Below is a small trained network, with its code and all its weights. Each question gives an input and a class and asks what happens when units are switched off, that is, made to give their printed mean instead of their output.

import numpy as np


def w(rows, s, z=0):
    codes = np.array(rows[::2]) - 128.0
    scale = np.full(codes.shape[1], s)
    scale[-1] = z or s
    return codes * scale


def f(y):
    return np.maximum(y, 0)


def log_softmax(a):
    a = a - a.max(-1, keepdims=True)
    return a - np.log(np.exp(a).sum(-1, keepdims=True))


def net(x, mask):
    res = np.array(x, float).reshape(1, 4) / 4 @ E
    y = f(res @ A[0][:, :-1].T + A[0][:, -1])
    res = res + np.where(mask, y, B[0][:, -1]) @ B[0][:, :-1]
    return log_softmax(res[-1] @ U[:, :-1].T + U[:, -1])


A, B = {}, {}
E = w([
[153,2,58,127,22,131,204,123,126],'x0',
[221,120,185,188,117,69,187,232,228],'x1',
[133,144,219,42,31,176,33,106,146],'x2',
[199,218,86,177,36,118,157,194,12],'x3',
],0.0099)
A[0] = w([
[142,124,121,127,165,131,151,145,124,254],'neuron 1',
[159,253,173,139,211,118,120,156,158,144],'neuron 2',
[155,188,141,187,89,145,145,152,78,101],'neuron 3',
[201,148,203,156,113,115,160,215,224,116],'neuron 4',
[108,80,175,129,175,133,127,99,214,102],'neuron 5',
[139,125,117,160,183,121,167,164,150,105],'neuron 6',
[118,102,143,136,165,136,136,122,156,109],'neuron 7',
[116,152,61,178,207,102,198,143,121,90],'neuron 8',
[135,173,221,89,11,124,89,133,191,102],'neuron 9',
[161,52,108,133,68,114,172,130,143,211],'neuron 10',
[71,150,108,105,139,140,109,95,50,166],'neuron 11',
[110,178,164,132,171,114,104,117,110,76],'neuron 12',
[166,201,118,112,88,112,144,146,115,97],'neuron 13',
],0.014,0.0093)
B[0] = w([
[144,167,176,221,126,116,61,140,134,193],'neuron 1',
[83,88,146,190,37,160,130,155,178,231],'neuron 2',
[132,125,125,61,200,82,135,187,177,200],'neuron 3',
[92,166,60,112,148,106,169,8,136,252],'neuron 4',
[162,168,100,66,149,80,142,204,147,220],'neuron 5',
[138,105,133,137,144,151,112,102,66,183],'neuron 6',
[140,122,128,91,147,115,115,162,134,166],'neuron 7',
[184,93,158,67,135,176,73,115,59,218],'neuron 8',
[180,87,166,160,158,169,64,133,42,236],'neuron 9',
[83,102,154,180,52,168,120,158,187,246],'neuron 10',
[122,158,91,160,135,100,151,49,170,217],'neuron 11',
[135,61,106,109,73,162,172,132,125,171],'neuron 12',
[150,141,110,62,145,101,122,175,155,182],'neuron 13',
],0.017,0.019)
U = w([
[94,52,119,144,63,186,135,156,191,120],'0',
[209,89,154,122,182,182,57,88,78,102],'1',
[120,130,50,119,163,114,131,8,160,111],'2',
[161,121,107,46,176,70,112,217,193,118],'3',
[118,150,181,209,131,124,84,145,182,253],'4',
[95,126,171,134,145,134,173,159,106,93],'5',
],0.011)

Each question gives the input, the list of numbers given to net, and the class t.
The units are the neurons (one row each of A and B). Each row of codes is followed by its name. A weight is (code - 128) times the scale printed after its matrix; where a second scale follows, it is the last column's (A, B and U).
mask holds one flag per neuron, in row order. A switched-off neuron (its flag False) gives its mean, the last column of its row in B, instead of its output. The means were averaged over made-up inputs and are rounded, as every weight is.
A unit's drop is (log p(t) with every unit on - log p(t) with that unit switched off) / (log p(t) with every unit on - log p(t) with every unit switched off).
The circuit of an input: a set's keep is (log p(t) with only the set's units on - log p(t) with every unit switched off) / (log p(t) with every unit on - log p(t) with every unit switched off). Starting from the 12 units with the biggest drops (on a tie, the unit counted first), units are removed one at a time, each time the one whose removal leaves the highest keep (on an exact tie, the one counted first), for as long as the keep stays at least 0.8.
circuit, biggest first: the units of the circuit, biggest drop first
unit that matters most: the unit with the biggest drop
k most important neurons: the k neurons with the biggest drops, biggest first
drop when u is switched off: that unit's drop, to one decimal
input [5,-5,-5,-7], class 3: 4 most important neurons -> (neuron 4; neuron 5; neuron 2; neuron 9)
input [3,-6,3,-6], class 2: 3 most important neurons -> (neuron 11; neuron 3; neuron 13)
input [-4,3,2,-3], class 0: 3 most important neurons -> (neuron 2; neuron 12; neuron 11)
input [3,4,-5,-1], class 1: unit that matters most -> neuron 8
input [3,-2,-5,-4], class 1: 2 most important neurons -> (neuron 2; neuron 8)
input [-8,8,-8,-5], class 0: 4 most important neurons -> (neuron 2; neuron 9; neuron 12; neuron 11)
input [0,4,-3,5], class 3: 2 most important neurons -> (neuron 3; neuron 9)
input [3,2,6,0], class 1: 2 most important neurons -> (neuron 9; neuron 2)
input [-4,4,-2,6], class 3: 4 most important neurons -> (neuron 3; neuron 13; neuron 10; neuron 11)
input [-5,-5,-4,-5], class 0: 3 most important neurons -> (neuron 4; neuron 12; neuron 2)
input [-4,-5,-3,6], class 3: 3 most important neurons -> (neuron 4; neuron 3; neuron 10)
input [-2,-6,0,5], class 2: 2 most important neurons -> (neuron 11; neuron 5)
input [1,-2,-8,7], class 1: 2 most important neurons -> (neuron 8; neuron 5)
input [0,5,-5,1], class 1: circuit, biggest first -> (neuron 8)
input [-8,-5,-1,-6], class 0: 2 most important neurons -> (neuron 2; neuron 12)
input [-2,0,-4,-5], class 3: 2 most important neurons -> (neuron 9; neuron 5)
input [-4,-7,3,2], class 2: drop when neuron 11 is switched off -> 1.1
input [4,0,2,-5], class 3: drop when neuron 12 is switched off -> 0.1
input [-6,-4,0,0], class 0: drop when neuron 12 is switched off -> 0.4
input [-2,-3,4,7], class 3: circuit, biggest first -> (neuron 3)
input [-3,-7,2,7], class 2: drop when neuron 11 is switched off -> 4.1
